Below is a small trained network, with its code and all its weights. Each question gives an input and a class and asks what happens when units are switched off, that is, made to give their printed mean instead of their output.

import numpy as np


def w(rows, s, z=0):
    codes = np.array(rows[::2]) - 128.0
    scale = np.full(codes.shape[1], s)
    scale[-1] = z or s
    return codes * scale


def f(y):
    return np.maximum(y, 0)


def log_softmax(a):
    a = a - a.max(-1, keepdims=True)
    return a - np.log(np.exp(a).sum(-1, keepdims=True))


def net(x, mask):
    res = np.array(x, float).reshape(1, 4) / 4 @ E
    y = f(res @ A[0][:, :-1].T + A[0][:, -1])
    res = res + np.where(mask, y, B[0][:, -1]) @ B[0][:, :-1]
    return log_softmax(res[-1] @ U[:, :-1].T + U[:, -1])


A, B = {}, {}
E = w([
[130,38,236,164,148,135,147],'x0',
[193,209,145,98,191,149,220],'x1',
[59,229,164,200,130,131,145],'x2',
[96,86,103,116,99,6,218],'x3',
],0.011)
A[0] = w([
[101,232,116,207,134,125,114,96],'N1',
[128,82,174,83,138,162,150,104],'N2',
[130,113,118,169,75,188,50,123],'N3',
[78,85,121,101,72,64,139,125],'N4',
[192,173,163,111,174,96,112,81],'N5',
[108,174,132,67,109,2,179,57],'N6',
[108,77,150,165,126,61,222,96],'N7',
[254,80,79,63,156,107,119,186],'N8',
[62,212,160,206,158,135,188,112],'N9',
[178,123,127,66,182,169,172,163],'N10',
[55,165,130,250,107,140,133,164],'N11',
[153,174,148,97,197,126,179,86],'N12',
[167,151,137,122,208,85,201,116],'N13',
[132,54,182,117,140,181,185,99],'N14',
[145,134,175,119,139,217,103,93],'N15',
[116,149,146,145,198,209,46,145],'N16',
[85,109,119,154,120,83,217,123],'N17',
[141,120,110,112,179,184,212,102],'N18',
[110,121,190,190,150,126,145,106],'N19',
[102,179,169,160,162,127,169,115],'N20',
[85,213,64,120,138,103,86,138],'N21',
[225,148,144,212,143,180,98,72],'N22',
[157,195,12,99,111,120,100,91],'N23',
[113,159,146,143,133,54,131,91],'N24',
[211,181,132,100,167,129,205,45],'N25',
[234,66,155,33,99,140,100,118],'N26',
[196,149,206,127,181,112,194,4],'N27',
[153,67,199,185,125,149,142,48],'N28',
[77,81,98,161,81,120,136,107],'N29',
[50,97,147,180,40,138,99,96],'N30',
[126,88,226,138,166,126,133,57],'N31',
[165,149,143,125,87,86,168,87],'N32',
[95,86,235,150,173,137,158,72],'N33',
],0.01,0.0031)
B[0] = w([
[119,101,163,130,111,122,184,230],'N1',
[126,144,114,109,107,118,189,178],'N2',
[128,150,186,178,126,66,74,218],'N3',
[135,150,188,189,137,63,85,216],'N4',
[95,121,124,171,154,116,64,171],'N5',
[184,189,217,140,150,112,118,229],'N6',
[218,196,212,131,184,96,110,231],'N7',
[197,58,173,156,11,223,202,249],'N8',
[148,44,160,161,59,170,159,251],'N9',
[90,131,138,209,66,111,102,206],'N10',
[151,34,108,155,55,149,181,246],'N11',
[44,69,105,134,139,112,15,201],'N12',
[108,64,101,168,170,66,72,213],'N13',
[51,141,107,129,130,79,180,202],'N14',
[168,178,220,157,157,77,130,206],'N15',
[170,167,211,176,137,79,127,240],'N16',
[164,149,181,176,153,111,157,215],'N17',
[30,118,116,164,123,99,83,188],'N18',
[124,137,73,86,91,117,186,193],'N19',
[123,65,107,153,41,157,168,199],'N20',
[87,127,102,94,84,51,182,214],'N21',
[216,159,182,157,204,37,160,200],'N22',
[60,222,81,47,61,46,184,220],'N23',
[174,116,153,130,124,129,113,173],'N24',
[45,112,135,122,125,107,82,219],'N25',
[122,79,140,137,83,140,176,239],'N26',
[76,117,100,116,137,115,95,206],'N27',
[57,166,72,1,147,51,140,204],'N28',
[122,130,115,161,144,104,47,193],'N29',
[29,82,88,145,117,131,103,229],'N30',
[79,192,90,84,91,76,145,201],'N31',
[151,167,151,140,155,137,95,167],'N32',
[108,196,59,48,50,79,153,217],'N33',
],0.0073,0.011)
U = w([
[104,184,111,44,107,98,166,125],'0',
[184,167,194,179,156,105,97,109],'1',
[80,66,122,172,133,116,8,109],'2',
[156,40,146,148,96,157,186,114],'3',
[142,117,136,144,127,124,129,255],'4',
[165,132,124,65,148,207,137,93],'5',
[132,150,104,99,193,137,93,93],'6',
],0.014,0.0063)

Each question gives the input, the list of numbers given to net, and the class t.
The units are the neurons (one row each of A and B). Each row of codes is followed by its name. A weight is (code - 128) times the scale printed after its matrix; where a second scale follows, it is the last column's (A, B and U).
mask holds one flag per neuron, in row order. A switched-off neuron (its flag False) gives its mean, the last column of its row in B, instead of its output. The means were averaged over made-up inputs and are rounded, as every weight is.
A unit's drop is (log p(t) with every unit on - log p(t) with that unit switched off) / (log p(t) with every unit on - log p(t) with every unit switched off).
The circuit of an input: a set's keep is (log p(t) with only the set's units on - log p(t) with every unit switched off) / (log p(t) with every unit on - log p(t) with every unit switched off). Starting from the 12 units with the biggest drops (on a tie, the unit counted first), units are removed one at a time, each time the one whose removal leaves the highest keep (on an exact tie, the one counted first), for as long as the keep stays at least 0.8.
units of the circuit, in order: the units of the circuit, biggest drop first
k most important neurons: the k neurons with the biggest drops, biggest first
drop of u: that unit's drop, to one decimal
input [6,8,-6,-4], class 2: most important neuron : [N12]
input [6,4,7,4], class 3: 4 most important neurons : [N9; N20; N11; N23]
input [-4,-3,-2,5], class 1: units of the circuit, in order : [N4; N6]
input [5,-2,5,2], class 0: 4 most important neurons : [N33; N8; N28; N31]
input [6,-2,5,-5], class 0: 2 most important neurons : [N33; N28]
input [-7,-3,8,-7], class 3: units of the circuit, in order : [N11; N1]
input [-2,0,6,6], class 1: 2 most important neurons : [N6; N7]
input [2,4,-5,5], class 1: 2 most important neurons : [N7; N11]
input [-1,4,4,-1], class 2: 2 most important neurons : [N8; N12]
input [-5,4,-8,7], class 3: 2 most important neurons : [N8; N26]
input [-5,-3,3,-5], class 0: 3 most important neurons : [N23; N21; N7]
input [4,0,3,0], class 0: 2 most important neurons : [N8; N33]
input [6,-6,-8,-3], class 3: 3 most important neurons : [N8; N26; N23]
input [3,3,5,-1], class 3: units of the circuit, in order : [N9]
input [3,3,6,7], class 1: 2 most important neurons : [N7; N6]
input [6,3,-3,-6], class 0: 3 most important neurons : [N28; N33; N31]
input [-1,5,-3,6], class 1: 2 most important neurons : [N6; N7]
input [3,-5,3,-7], class 1: drop of N32 : 0.0
input [1,8,2,-6], class 2: drop of N25 : 0.1
input [-7,-6,0,-8], class 1: units of the circuit, in order : [N16]
input [2,6,-6,3], class 2: drop of N13 : 0.3
input [8,6,5,1], class 0: drop of N33 : 0.3
